Here is a tiny trained network, its code and every weight. The questions are about switching its units off for an input and a target symbol, where a switched-off unit gives its printed mean instead of its output.

import numpy as np


def w(rows, s, z=0):
    codes = np.array(rows[::2]) - 128.0
    scale = np.full(codes.shape[1], s)
    scale[-1] = z or s
    return codes * scale


def norm(h):
    return h / np.sqrt((h * h).mean(-1, keepdims=True) + 1e-5)


def f(y):
    return np.maximum(y, 0)


def softmax(a):
    e = np.exp(a - a.max(-1, keepdims=True))
    return e / e.sum(-1, keepdims=True)


def log_softmax(a):
    a = a - a.max(-1, keepdims=True)
    return a - np.log(np.exp(a).sum(-1, keepdims=True))


def net(x, mask):
    ids = ['ΓΛδεηθξπτφψ'.index(c) for c in x.split()]
    T = len(ids)
    res = E[ids] + P[:T]
    q, k, v = (norm(res) @ M[0].T for M in (Q, K, V))
    z = softmax(np.where(np.tri(T) > 0, q @ k.T / 3**0.5, -1e9)) @ v
    res = res + np.where(mask[0], z, O[0][:, -1]) @ O[0][:, :-1]
    y = f(norm(res) @ A[0][:, :-1].T + A[0][:, -1])
    res = res + np.where(mask[1:13], y, B[0][:, -1]) @ B[0][:, :-1]
    return log_softmax(norm(res)[-1] @ U[:, :-1].T + U[:, -1])


Q, K, V, O, A, B = {}, {}, {}, {}, {}, {}
E = w([
[66,91,154,119],'Γ',
[74,174,230,163],'Λ',
[194,143,94,49],'δ',
[135,120,172,162],'ε',
[202,133,241,55],'η',
[166,76,118,78],'θ',
[182,165,73,1],'ξ',
[125,90,40,221],'π',
[152,214,128,103],'τ',
[175,159,127,93],'φ',
[125,145,95,57],'ψ',
],0.0086)
P = w([
[220,122,136,116],'0',
[213,173,138,101],'1',
[232,189,148,80],'2',
[249,198,153,70],'3',
[253,210,167,52],'4',
[252,217,177,46],'5',
[254,226,182,37],'6',
[253,236,193,32],'7',
],0.0023)
Q[0] = w([
[2,114,168,104],'head 0',
[142,248,220,152],'head 0',
[227,179,93,158],'head 0',
],0.0065)
K[0] = w([
[92,175,222,14],'head 0',
[212,123,176,220],'head 0',
[144,123,76,254],'head 0',
],0.006)
V[0] = w([
[125,40,117,70],'head 0',
[111,96,4,195],'head 0',
[50,129,19,204],'head 0',
],0.0029)
O[0] = w([
[156,110,62,115,109],'head 0',
[146,209,250,2,78],'head 0',
[151,188,254,26,5],'head 0',
],0.0035,0.0018)
A[0] = w([
[189,164,146,57,61],'neuron 0',
[156,67,128,219,2],'neuron 1',
[102,124,97,219,177],'neuron 2',
[75,86,147,142,146],'neuron 3',
[121,5,100,191,91],'neuron 4',
[51,110,82,76,129],'neuron 5',
[83,5,105,102,40],'neuron 6',
[65,160,79,144,151],'neuron 7',
[81,164,208,29,63],'neuron 8',
[195,137,105,131,95],'neuron 9',
[2,69,156,126,158],'neuron 10',
[136,170,172,149,189],'neuron 11',
],0.0077,0.0033)
B[0] = w([
[72,89,179,147,239],'neuron 0',
[79,211,114,40,220],'neuron 1',
[152,138,183,26,247],'neuron 2',
[176,195,154,152,149],'neuron 3',
[28,96,168,50,252],'neuron 4',
[63,162,103,174,149],'neuron 5',
[92,21,85,180,169],'neuron 6',
[62,91,112,171,143],'neuron 7',
[66,109,133,2,176],'neuron 8',
[106,100,162,201,244],'neuron 9',
[158,168,207,183,151],'neuron 10',
[123,117,39,109,230],'neuron 11',
],0.0061,0.0036)
U = w([
[69,159,170,60,169],'Γ',
[193,80,225,119,46],'Λ',
[197,108,158,199,253],'δ',
[248,191,135,119,93],'ε',
[101,4,77,127,109],'η',
[52,110,165,195,89],'θ',
[186,127,1,63,46],'ξ',
[122,201,64,175,227],'π',
[221,82,77,114,56],'τ',
[128,200,202,180,52],'φ',
[51,123,35,144,84],'ψ',
],0.013,0.0043)

Each question gives the input, a string of symbols that net reads in full, and the target symbol t.
The units are the heads (3 rows each of Q, K, V and O) and the neurons (one row each of A and B). Each row of codes is followed by its name. A weight is (code - 128) times the scale printed after its matrix; where a second scale follows, it is the last column's (O, A, B and U).
mask holds one flag per unit, heads first, then neurons. A switched-off unit (its flag False) gives its mean, the last column of its rows in O or B, instead of its output. The means were averaged over made-up inputs and are rounded, as every weight is.
A unit's drop is (log p(t) with every unit on - log p(t) with that unit switched off) / (log p(t) with every unit on - log p(t) with every unit switched off).
The circuit of an input: a set's keep is (log p(t) with only the set's units on - log p(t) with every unit switched off) / (log p(t) with every unit on - log p(t) with every unit switched off). Starting from the 12 units with the biggest drops (on a tie, the unit counted first), units are removed one at a time, each time the one whose removal leaves the highest keep (on an exact tie, the one counted first), for as long as the keep stays at least 0.8.
units of the circuit, in order: the units of the circuit, biggest drop first
unit that matters most: the unit with the biggest drop
top k neurons: the k neurons with the biggest drops, biggest first
drop of u: that unit's drop, to one decimal
input ψ θ τ, target π: top 2 neurons -> [neuron 4; neuron 2]
input Γ ε ε ψ, target ψ: units of the circuit, in order -> [head 0; neuron 5; neuron 2]
input θ Γ φ Γ Γ π, target Γ: units of the circuit, in order -> [neuron 2; head 0]
input θ π ε θ τ π, target ε: units of the circuit, in order -> [head 0; neuron 4; neuron 0; neuron 2]
input π φ π, target ε: units of the circuit, in order -> [head 0; neuron 4; neuron 2; neuron 8]
input θ ψ φ, target δ: unit that matters most -> neuron 4
input φ ε π Γ π ε π, target δ: top 2 neurons -> [neuron 4; neuron 1]
input ε θ ε ξ φ π τ ε, target δ: top 4 neurons -> [neuron 4; neuron 1; neuron 2; neuron 8]
input ε ε Λ, target φ: top 2 neurons -> [neuron 4; neuron 10]
input Γ η θ δ φ, target δ: top 2 neurons -> [neuron 4; neuron 9]
input ε η π Λ π π, target δ: top 3 neurons -> [neuron 4; neuron 1; neuron 9]
input φ θ ε θ, target η: drop of head 0 -> 0.3
input ε π θ δ ε ε, target δ: drop of neuron 4 -> 1.0
input ξ ε Γ ε θ, target η: drop of head 0 -> 0.4
input τ ψ ε π ε ε ε, target ε: drop of neuron 9 -> 0.2
input θ ε ε Λ ε δ, target τ: unit that matters most -> head 0
